+1.18 +4.62
+1.42 -5.43
-2.91 -2.91
-3.10 -0.08
->
+4.62 +1.42

-5.17 +1.36 +1.20 -0.17 +3.15
+4.78 -0.95 +0.20 +0.02 -0.92
-4.80 +1.24 +1.49 -2.01 +2.81
-0.34 -0.33 -2.04 +0.56 -1.67
-2.96 +0.92 +2.08 -2.02 +1.51
->
+3.15 +0.02 +1.49 -0.33 -2.96

-4.12 -0.77
-5.40 -1.81
+0.43 +0.78
->
-0.77 -5.40

-0.26 -3.96
-4.50 +2.32
+4.87 -0.38
->
-3.96 -4.50

+6.43 +4.90 +5.15 +1.04 +4.53
+1.34 -4.10 +2.77 +2.58 -5.70
-5.04 +4.37 -3.42 -0.29 +3.07
+3.50 +4.64 +3.03 +5.64 -0.43
-1.10 +4.85 -5.58 +2.42 -1.32
->
+4.53 +2.58 -3.42 +4.64 -1.10

-4.29 -0.16 -3.31 +1.14 +0.39
+2.30 -1.00 +3.48 -4.35 -0.97
-0.65 -0.62 -5.37 -2.47 -1.25
-4.22 -0.48 -3.08 -1.28 +0.87
+3.88 -0.81 +1.98 -4.09 -1.66
->
+0.39 -4.35 -5.37 -0.48 +3.88

+2.86 -1.87 +3.76 +0.38
-1.64 +0.03 -3.62 +2.55
+0.43 -0.26 -1.82 +1.37
-2.30 +0.89 +1.06 +4.65
+2.48 -0.45 +0.79 -0.46
->
+0.38 -3.62 -0.26 -2.30

-2.11 +2.24 -6.20
-3.80 -1.37 -1.10
+2.43 -0.13 +2.61
-3.22 +0.08 -2.66
-5.94 -2.74 +2.76
->
-6.20 -1.37 +2.43
---
+4.05 -0.77 +2.36
+5.30 +0.18 +2.58
-4.77 -0.66 +0.05
-0.20 -0.04 -1.39
->
+4.05 +0.18 +0.05

-1.12 -4.80 -3.08
-2.47 -1.73 -0.57
+3.68 +0.57 -1.99
+3.67 -4.80 +0.80
->
-1.12 -1.73 -1.99

-2.75 -3.93 -1.48 -1.70
-2.39 -2.10 +0.89 -2.42
+4.82 +4.72 -0.76 +1.62
-1.74 -1.75 -0.40 +3.15
->
-2.75 -2.10 -0.76 +3.15

+3.33 +0.37
+1.57 -2.06
-0.55 -5.38
->
+3.33 -2.06

+5.53 +5.35 +0.00 +5.52 -0.10
+5.53 +4.98 +0.00 +5.24 -0.10
+0.08 +4.98 +5.66 +0.10 +5.29
+0.08 +5.72 +0.00 +5.52 +5.71
+0.08 +4.98 +0.00 +5.52 +5.71
->
+5.53 +4.98 +5.66 +5.52 +5.71

-0.66 -0.37 -1.60 +0.51
+0.06 +4.08 +1.35 +2.63
-0.67 -1.22 +2.83 -4.90
->
-0.66 +4.08 +2.83

-1.82 -2.72
+2.83 -6.43
->
-1.82 -6.43

+0.93 +3.47 +0.07 -0.28 +3.09
+5.20 +1.76 +3.96 -0.82 +0.31
->
+0.93 +1.76
